In the rows, 128 means zero.
Here are made-up objects, facts about them, and rows of numbers that follow some of those facts. Name the object behind each unnamed row.

Some facts about the objects:
baral	τ	trogrozul; baral	τ	kudrir; baral	τ	trili
brafluk	τ	figrun; brafluk	τ	misto; brafluk	τ	nidak
brafluk	τ	kozil; brafluk	τ	marupu; brafluk	τ	fabrus
brafluk	τ	flelar; broli	τ	rugras; broli	τ	nuzun
bubam	τ	poris; bubam	τ	kames; bubam	τ	flelar
bugru	τ	retrum; bugru	τ	liplem; detos	τ	bradar
detos	τ	redrubran; detos	τ	rodram; detos	τ	pubo
doplar	τ	tutrim; femum	τ	drefas; femum	τ	somar
femum	τ	bibe; femum	τ	brukun; fiter	τ	kuzil
fiter	τ	luvun; fiter	τ	nido; fiter	τ	misto
fiter	τ	drududram; fiter	τ	pidiza; fiter	τ	gobo
fiter	τ	bruzak; fiter	τ	bibe; flades	τ	brivi
flades	τ	vetadres; flades	τ	sonek; flades	τ	gobo
flades	τ	trosti; flades	τ	babus; flades	τ	zudredur
flenun	τ	drefas; flenun	τ	trafu; flenun	τ	grenu
flenun	τ	dotreta; flenun	τ	pidiza; flenun	τ	lugra
flesal	τ	skeplo; flesal	τ	dovam; flesal	τ	sibon
flitres	τ	nistus; flitres	τ	roplasos; flitres	τ	paflur
flostur	τ	buvu; flostur	τ	taklok; flostur	τ	klirovul
flostur	τ	pladi; flostur	τ	grenu; flostur	τ	stebisal
flostur	τ	pubo; fupelur	τ	petror; fupelur	τ	flegur
fupelur	τ	stebisal; fupelur	τ	groli; fupelur	τ	klakir
graplu	τ	klirovul; graplu	τ	fladom; graplu	τ	legusun
graplu	τ	trogrozul; graplu	τ	kudrir; graplu	τ	lafamu
graplu	τ	pubo; grede	τ	mimon; grede	τ	drududram
grede	τ	dafal; grede	τ	somar; grede	τ	grezosom
grosu	τ	taklok; grosu	τ	figrun; grosu	τ	sakluk
grosu	τ	liplem; grosu	τ	grezosom; grutros	τ	poris
grutros	τ	leti; grutros	τ	lilazas; grutros	τ	fladom
grutros	τ	flepu; grutros	τ	bustor; grutros	τ	trili
guzo	τ	luvun; guzo	τ	skasazus; kidrum	τ	mabrikle
kidrum	τ	rasek; kidrum	τ	pefli; kidrum	τ	skugrem
kisegru	τ	greris; kisegru	τ	gragil; kisegru	τ	fluple
kisegru	τ	brorobruk; klelem	τ	sodrotum; kuron	τ	drudru
kuron	τ	kada; kuron	τ	figrun; kuron	τ	sodrotum
kuron	τ	meva; kuron	τ	dovam; kuron	τ	redrubran
laleflim	τ	grenu; laleflim	τ	gragil; laleflim	τ	flepu
laleflim	τ	nagom; laleflim	τ	toskal; laleflim	τ	dofla
lenokun	τ	fladom; lenokun	τ	kames; livel	τ	babus
livel	τ	flasti; livel	τ	dofla; lizin	τ	misto
lizin	τ	tazetri; lizin	τ	skasazus; lodos	τ	skabim
lodos	τ	brodre; lodos	τ	misto; lodos	τ	mimon
lodos	τ	flepu; lodos	τ	lenik; lodos	τ	somar
lodos	τ	sakluk; mede	τ	skofi; mede	τ	rasek
mede	τ	skabim; mede	τ	bruvin; mede	τ	klakir
mede	τ	bustor; mede	τ	briklin; megor	τ	luvun
megor	τ	toki; megor	τ	leti; megor	τ	brukun
misofel	τ	grenu; misofel	τ	dotreta; misofel	τ	zufin
misofel	τ	pubo; mudumo	τ	rasek; mudumo	τ	retrum
mudumo	τ	brodre; mudumo	τ	fladom; mudumo	τ	paflur
mudumo	τ	redrubran; mudumo	τ	liplem; mupe	τ	viklu
mupe	τ	lugek; mupe	τ	dizes; mupe	τ	dofla
nudra	τ	skeplo; nudra	τ	skabim; nudra	τ	magru
nudra	τ	stebisal; nudra	τ	stine; nudra	τ	tutrim
plasti	τ	gritra; plasti	τ	gragil; plasti	τ	kozil
plasti	τ	trosti; plogrikam	τ	grulis; plogrikam	τ	lugek
plogrikam	τ	brivi; plogrikam	τ	latol; plogrikam	τ	dresa
plogrikam	τ	staflipluk; plogrikam	τ	fluple; plogrikam	τ	basto
poskun	τ	stistis; poskun	τ	pefli; poskun	τ	kada
poskun	τ	grenu; poskun	τ	nisekis; skibuk	τ	stistis
skibuk	τ	gruplun; skibuk	τ	koskel; skibuk	τ	kudrir
skibuk	τ	fabrus; staplos	τ	sodrotum; staplos	τ	babus
staplos	τ	nuzun; stegrepim	τ	skofi; stegrepim	τ	valur
stegrepim	τ	trafu; stegrepim	τ	klakir; stepli	τ	toki
stepli	τ	kludraris; stepli	τ	foristo; stepli	τ	bruzak
stobu	τ	lugek; stobu	τ	skifas; stobu	τ	vetadres
stobu	τ	bibe; trisel	τ	ruzon; trisel	τ	roplasos
trisel	τ	leti; trisel	τ	staflipluk; trisel	τ	stine
trisel	τ	saru; trisel	τ	marupu; trisel	τ	fliflar
trisel	τ	brukun; troklogrol	τ	buvu; troklogrol	τ	gulal
troklogrol	τ	dotreta; vagror	τ	pazil; vagror	τ	retrum
vibi	τ	grulis; vibi	τ	gruplun; vibi	τ	skeplo
vibi	τ	lafamu; vibi	τ	babus; vusi	τ	rasek
vusi	τ	pakli; vusi	τ	bruvin; vusi	τ	redrubran
vusi	τ	grezosom; zedre	τ	valur; zedre	τ	mibran
zedre	τ	pefli; zedre	τ	gritra; zedre	τ	mimon
zibror	τ	bustor; zibrum	τ	skibretra; zibrum	τ	klirovul
zibrum	τ	pozar; zibrum	τ	rodram; zibrum	τ	grival
babus	ζ	nisekis; basto	ζ	nuzun; bradar	ζ	flepu
brivi	ζ	zedre; brorobruk	ζ	dresa; bruvin	ζ	rugras
bubam	ζ	bugru; bugru	ζ	doplar; bustor	ζ	lenik
buvu	ζ	nege; datradem	ζ	kisegru; doplar	ζ	guvotrir
dovam	ζ	sonek; dragus	ζ	buvu; dresa	ζ	pefli
drudru	ζ	guzo; figrun	ζ	magru; fladom	ζ	pidiza
flasti	ζ	kozil; flelar	ζ	datradem; flenun	ζ	guduk
flepu	ζ	kudrir; fliflar	ζ	taklok; flostur	ζ	misofel
fluple	ζ	nido; gobo	ζ	bustor; grenu	ζ	dotreta
greris	ζ	brivi; gritra	ζ	lifel; grival	ζ	bruvin
groli	ζ	vonem; grulis	ζ	brorobruk; guduk	ζ	fladom
guvotrir	ζ	figrun; guzo	ζ	rodram; kada	ζ	nidak
kames	ζ	ruzon; kisegru	ζ	mibran; klakir	ζ	zupepan
klelem	ζ	grenu; klirovul	ζ	skibretra; kludraris	ζ	zotos
kozil	ζ	grival; kudrir	ζ	dragus; latol	ζ	mimon
lenik	ζ	flelar; lifel	ζ	stebisal; lilazas	ζ	klakir
livel	ζ	retrum; lugra	ζ	tifenor; magru	ζ	babus
marupu	ζ	vusi; meva	ζ	stistis; mibran	ζ	leti
mimon	ζ	flenun; misofel	ζ	skofi; misto	ζ	gritra
mupe	ζ	bradar; nagom	ζ	groli; nege	ζ	trili
nidak	ζ	trogrozul; nido	ζ	kames; nisekis	ζ	trosti
pakli	ζ	legusun; petror	ζ	skasazus; pidiza	ζ	drudru
pladi	ζ	staflipluk; podes	ζ	pakli; retrum	ζ	lugra
rodram	ζ	greris; ruzon	ζ	misto; sinir	ζ	bibe
skasazus	ζ	gobo; skibretra	ζ	latol; skofi	ζ	drududram
sonek	ζ	pladi; staflipluk	ζ	flasti; stebisal	ζ	petror
stistis	ζ	klirovul; taklok	ζ	skugrem; trafu	ζ	fliflar
trili	ζ	briklin; trogrozul	ζ	mupe; trosti	ζ	sinir
vonem	ζ	livel; vusi	ζ	kludraris; zedre	ζ	fluple
zibror	ζ	gulal; zupepan	ζ	nagom; babus	β	b
baral	β	c; basto	β	c; bibe	β	b
bradar	β	a; brafluk	β	a; briklin	β	a
brivi	β	d; brodre	β	a; broli	β	a
brorobruk	β	b; brukun	β	c; bruvin	β	c
bruzak	β	b; bubam	β	b; bugru	β	d
bustor	β	a; buvu	β	d; dafal	β	a
datradem	β	a; detos	β	a; dizes	β	d
dofla	β	c; doplar	β	b; dotreta	β	a
dovam	β	d; dragus	β	d; drefas	β	d
dresa	β	b; drudru	β	d; drududram	β	d
fabrus	β	d; femum	β	a; figrun	β	c
fiter	β	a; flades	β	a; fladom	β	b
flasti	β	b; flegur	β	d; flelar	β	c
flenun	β	b; flepu	β	a; flesal	β	c
fliflar	β	c; flitres	β	b; flostur	β	a
fluple	β	c; foristo	β	a; fupelur	β	b
gobo	β	c; gragil	β	b; graplu	β	d
grede	β	a; grenu	β	d; greris	β	b
grezosom	β	d; gritra	β	a; grival	β	d
groli	β	a; grosu	β	b; grulis	β	a
gruplun	β	a; grutros	β	c; guduk	β	c
gulal	β	d; guvotrir	β	d; guzo	β	b
kada	β	a; kames	β	a; kidrum	β	a
kisegru	β	c; klakir	β	a; klelem	β	c
klirovul	β	a; kludraris	β	b; koskel	β	b
kozil	β	d; kudrir	β	b; kuron	β	b
kuzil	β	a; lafamu	β	d; laleflim	β	a
latol	β	a; legusun	β	c; lenik	β	a
lenokun	β	d; leti	β	b; lifel	β	b
lilazas	β	c; liplem	β	a; livel	β	b
lizin	β	a; lodos	β	b; lugek	β	a
lugra	β	b; luvun	β	d; mabrikle	β	a
magru	β	b; marupu	β	a; mede	β	c
megor	β	b; meva	β	c; mibran	β	d
mimon	β	a; misofel	β	a; misto	β	d
mudumo	β	a; mupe	β	c; nagom	β	b
nege	β	b; nidak	β	d; nido	β	d
nisekis	β	a; nistus	β	c; nudra	β	b
nuzun	β	c; paflur	β	a; pakli	β	a
pazil	β	c; pefli	β	d; petror	β	c
pidiza	β	b; pladi	β	c; plasti	β	b
plogrikam	β	b; podes	β	b; poris	β	c
poskun	β	a; pozar	β	c; pubo	β	a
rasek	β	b; redrubran	β	a; retrum	β	b
rodram	β	d; roplasos	β	a; rugras	β	d
ruzon	β	a; sakluk	β	a; saru	β	c
sibon	β	b; sinir	β	c; skabim	β	a
skasazus	β	b; skeplo	β	b; skibretra	β	b
skibuk	β	c; skifas	β	a; skofi	β	d
skugrem	β	c; sodrotum	β	d; somar	β	a
sonek	β	d; staflipluk	β	d; staplos	β	b
stebisal	β	d; stegrepim	β	a; stepli	β	d
stine	β	c; stistis	β	a; stobu	β	a
taklok	β	d; tazetri	β	d; tifenor	β	d
toki	β	c; toskal	β	c; trafu	β	c
trili	β	b; trisel	β	a; trogrozul	β	c
troklogrol	β	a; trosti	β	d; tutrim	β	a
vagror	β	c; valur	β	a; vetadres	β	d
vibi	β	a; viklu	β	b; vonem	β	b
vusi	β	b; zedre	β	a; zibror	β	a
zibrum	β	c; zotos	β	d; zudredur	β	c
zufin	β	b; zupepan	β	a

Named rows:
[119  76 120 129 153 129 143  57 111  62 137 112 186 107 140  54 116 122
 129 136  81 125 111 105 129 133 103 216 165 101 120] : babus
[111 103 108 151 135 110 128  46 127 107 133  93 201 133 133  82 110  97
 114 143 113 102 132 106 160 144 147 158 129  50 127] : livel
[ 90 151 156  99 122 124 138  80  85  95 187 134 158  96 143 111 131 126
 127 125 105 130 135 106  95 144 118 137 165  92 122] : toki
[ 83 139 170 115 126 133 140  82  86  97 181 125 158  83 138 118 121 131
 142 115 111 120 139 109 101 153 123 149 158  98 113] : tazetri
[129 131 145 152 125 101 125  50  94 134 173 105 172 116 105 113 118 117
 137 137 147 110 149 106 128 167 136 112 104  47 127] : poskun
[ 69 135 184 109 123 155 139  43 103 122 175 135 142 136 148 114 113 135
 136 140  66 104 165 134 130 100 119 159 167 102 140] : misto
[ 86 168 127 134 118 130 154  51 106 127 182 125 188 123 107 106 115 132
 128 142 132 107 143  82 146 163 154 101 134  45 138] : fiter
[ 94 122 169 107 139 104 114  71  97  89 159 132 146 118 163 102 120 117
 132 146 102 111 141 129  99 129 117 156 157  90 138] : trafu
[ 87 126 164 112 114 136 140  85  83  99 174 134 163  95 133  93 127 128
 144 130 116 134 133 100 108 157 112 146 153  88 112] : lugek
[108 143 120 143 119 125 137  52 110 119 174 102 198 112 120 116 117 107
 125 125 125 118 146  93 147 166 138 130 123  40 119] : plogrikam
[ 95 144 158 107 126 122 129  80  82  96 183 128 161  93 146 113 128 121
 127 125 109 131 131 112  91 143 113 142 161  94 116] : saru
[ 75 117 166 120 145 115 133  75 106  91 150 128 148 108 158  95 100 124
 139 139 101 102 135 121 112 134 134 171 164 102 131] : kozil
[ 85 113 193 115 138  92  96  85 106  88 131 137 138 105 165  88 116 123
 138 148 132 115 144 112  99 153 118 159 128  83 132] : klirovul
[127 143 132 148 131  97 118  49  96 125 179  98 179 110 117 124 121 106
 115 131 133 116 140 103 124 155 139 113 112  54 128] : zibrum
[ 89 133 174  98 124 117 123  78 121 102 140 134 132 125 160 118  98 108
  87 160 112 150 154 123 110 128 139 164 166 100 130] : flelar
[100 106 153 124 163 120 140  56 110  74 153 124 157 102 142  82 102 140
 140 139  91 105 124 113 110 134 124 189 165 111 137] : trosti
[106 157 141 163 127 118 123  49 100 140 176 112 181 115 117 121 105 110
 127 137 145 117 124  91 129 159 136 117 108  65 131] : kidrum

Rows to name:
No name comes twice in this set of rows, the named rows included.
[ 73 118 191 122 128 150 119  37  90 119 178 127 146 127 155 101 128 130
 157 125  62  89 151 136 121 100 100 156 152  98 136] | nido
[107 153 138 150 124 116 133  50  99 135 175 115 181 116 110 114 111 118
 128 139 144 111 136  93 131 162 140 112 111  59 130] | stegrepim
[115  90 187 113 149  83 114  70  90  93 152 124 127 107 143 106 123 129
 155 136 118  95 175 150 104 143 125 160 137  82 128] | grenu
[ 86 133 171 111 128 125 141  80  88  98 181 126 151  84 135 120 120 134
 145 117 112 116 150 111 103 157 128 145 158  92 116] | drefas
[ 82 112 172 117 126 125 123  76  97 100 145 136 155 118 154  77 117 119
 138 148 105 118 130 113 112 136 113 162 152  95 125] | grulis
[ 88 124 193 116 118 151 122  46  84 130 171 140 143 145 149  94 120 125
 148 146  79 111 148 133 125 101  88 161 150 102 137] | ruzon
[ 84 157 176 148 128 133 117  78  81 117 180 134 160  89 154 118  99 111
 136 130 133 136 107  96  86 145  95 158 134 116 118] | liplem
[ 71 115 139 121 122  85 122 109  72 117 157 140 161 130 189 107 106  77
 163 144 130  70 138 157 110 140 111 166 168  83 118] | kudrir
[ 55 116 203 122 135 122  87  66 116  86 142 114 157  95 181  91 129 129
 144 114  93  97 134 109 108 133 118 153 130  83 128] | drudru
[117 121 135 131 176 110 131  48 104  66 163 132 162 111 146  78 103 138
 126 150  94 118 105 106  98 119 108 189 164 118 147] | figrun
[ 49 141 195 109 130 109  97  86 131  77 126 143 150 102 181  84 117 136
 129 146 124 116 131  88 105 155 132 149 130  76 142] | mimon
[ 63 163 151 135 126 125 111  26 145 104 161 117 193 136 160  99 127 134
 134 133  99  74 152  88 162 135 137 114 115  19 159] | guzo
[ 98 126 183  97 118 125 123  66 109 114 151 132 126 135 151 121 104 104
  97 157  96 148 164 138 114 113 122 166 164 105 128] | petror
[105 126 152 118 151 110 125  62 104  78 164 134 153 111 155  90 114 127
 127 145  98 116 123 117 100 125 112 170 161 103 141] | sinir

The same objects again, as new rows of numbers:
Known rows:
[139 105 149 125 135 122 124 132 115 142 117 122 171 133 143 134 123 142
 129 119 129 152 112 103 123 102 141] : zotos
[123 100 148 150 137 121 142 120 141 142 137 119 148 137 130 123 133 147
 133 108 136 153 123 110 105 104 153] : guduk
[126 131 140 131 144 106 114 140 126 125 118  93 148 137 156 141 148 143
 114 109 141 154 126  84 133 112 162] : zibrum
[129  97 142 125 127 132 115 125 119 164 130 121 170 140 129 136 112 119
 127 121 122 140 131 100 114 123 137] : brodre
[155 114 145 137 145 121 119 125 132 144 127 110 169 129 168 114 144 157
 116  97 138 150 121 111 119  90 163] : bugru
[113  97 156 107 129 111 147 137 112 144 119 139 163 143 119 137 104 119
 135 115 125 158  77 102  95 134 130] : viklu
[122 101 158 115 125 109 156 136 128 154 131 142 155 139 118 123 113 117
 124 107 128 167  72 108  78 134 147] : brorobruk
[140  82 159 144 133 149 119  97 132 170 135 169 198 148 125  98 106 133
 159  96 115 129 129 148 106 109 139] : kludraris
[129  77 151 106 125 114 134 120 129 146 150 144 158 144 141 125 119 127
 118  87 121 160 103 110  87 120 136] : babus
[125  96 146 126 128 133 120 125 119 161 129 125 174 139 128 133 107 121
 129 122 122 136 127 103 113 121 136] : somar
[121  90 154 139 125 140 118 112 124 154 133 157 185 143 122 115 104 129
 154 117 124 126 132 125 136 111 129] : toki
[123 103 152 134 130 115 129 122 134 144 142 130 159 135 147 113 133 137
 116 100 134 150 119 110 114 109 152] : sinir
[142  96 161 132 136 133 120 118 127 148 126 140 164 138 119 129 131 110
 113 100 125 166 126  95  92 134 161] : kudrir
[130  95 150 134 124 125 118 120 142 154 145 139 153 134 134 124 126 119
 122 109 129 156 137 103 111 117 154] : bruvin
[123 112 158 128 148 104 151 123 121 131 119 117 168 144 155 118 139 155
 113  82 133 158  86 113  94 102 152] : livel
[134  96 138 132 125 128 122 123 141 166 144 111 148 132 125 137 124 120
 115 113 127 159 131  94  87 121 153] : klirovul
[130  97 158 139 124 127 124 121 136 147 138 137 154 131 124 123 129 111
 112 111 132 162 133  94 107 125 158] : trogrozul

Which object is each row?
No name comes twice in this set of rows, the named rows included.
[108  96 158 120 122 113 142 132 120 142 130 138 156 138 122 134 110 119
 130 123 129 154 102  97 114 123 129] | dofla
[145  94 149 130 121 127 124 123 139 166 131 141 162 129 132 127 117 123
 126 117 126 168 121 106 104 108 149] | mibran
[131  72 152 118 123 120 127 120 109 143 124 135 161 139 141 154 119 130
 123 116 117 165 129  89 111  96 119] | sodrotum
[113  97 170 137 117 107 153 139 118 154 141 148 138 134 128 111 123 106
 128 117 129 154  86 111  91 126 138] | fluple
[111   2 171 119 116 111 144  85  78 118 125 144 168 159 163 184 134 144
 104  84  93 186 164  80  94  55  69] | rugras
[113  93 149 129 123 124 162 124 136 164 139 124 159 134 110 123 105 129
 125 119 129 155  89 108  76 118 138] | latol
[144  91 154 127 122 126 133 122 135 158 136 144 163 127 131 121 115 124
 123 116 127 163 111 109  99 110 145] | kozil
[113  97 153 117 124 119 147 131 112 156 127 126 170 138 120 132 101 119
 125 125 124 145  93 101 100 123 125] | lugek
[141  96 153 129 134 128 119 120 132 154 131 139 161 142 126 127 127 117
 124  99 123 160 123 106  93 128 157] | trili
[135 124 141 127 155 117 111 133 118 133 109 104 168 147 156 137 143 152
 133  96 133 144 120 103 123 111 158] | fupelur
[141  89 140 134 136 129 124 120 139 159 136 128 147 140 119 136 125 132
 143 105 125 159 128 110  85 119 154] | fladom
[105  91 157 122 120 117 142 127 121 141 130 144 162 143 122 131 108 122
 133 120 127 151 103 103 116 119 126] | zudredur

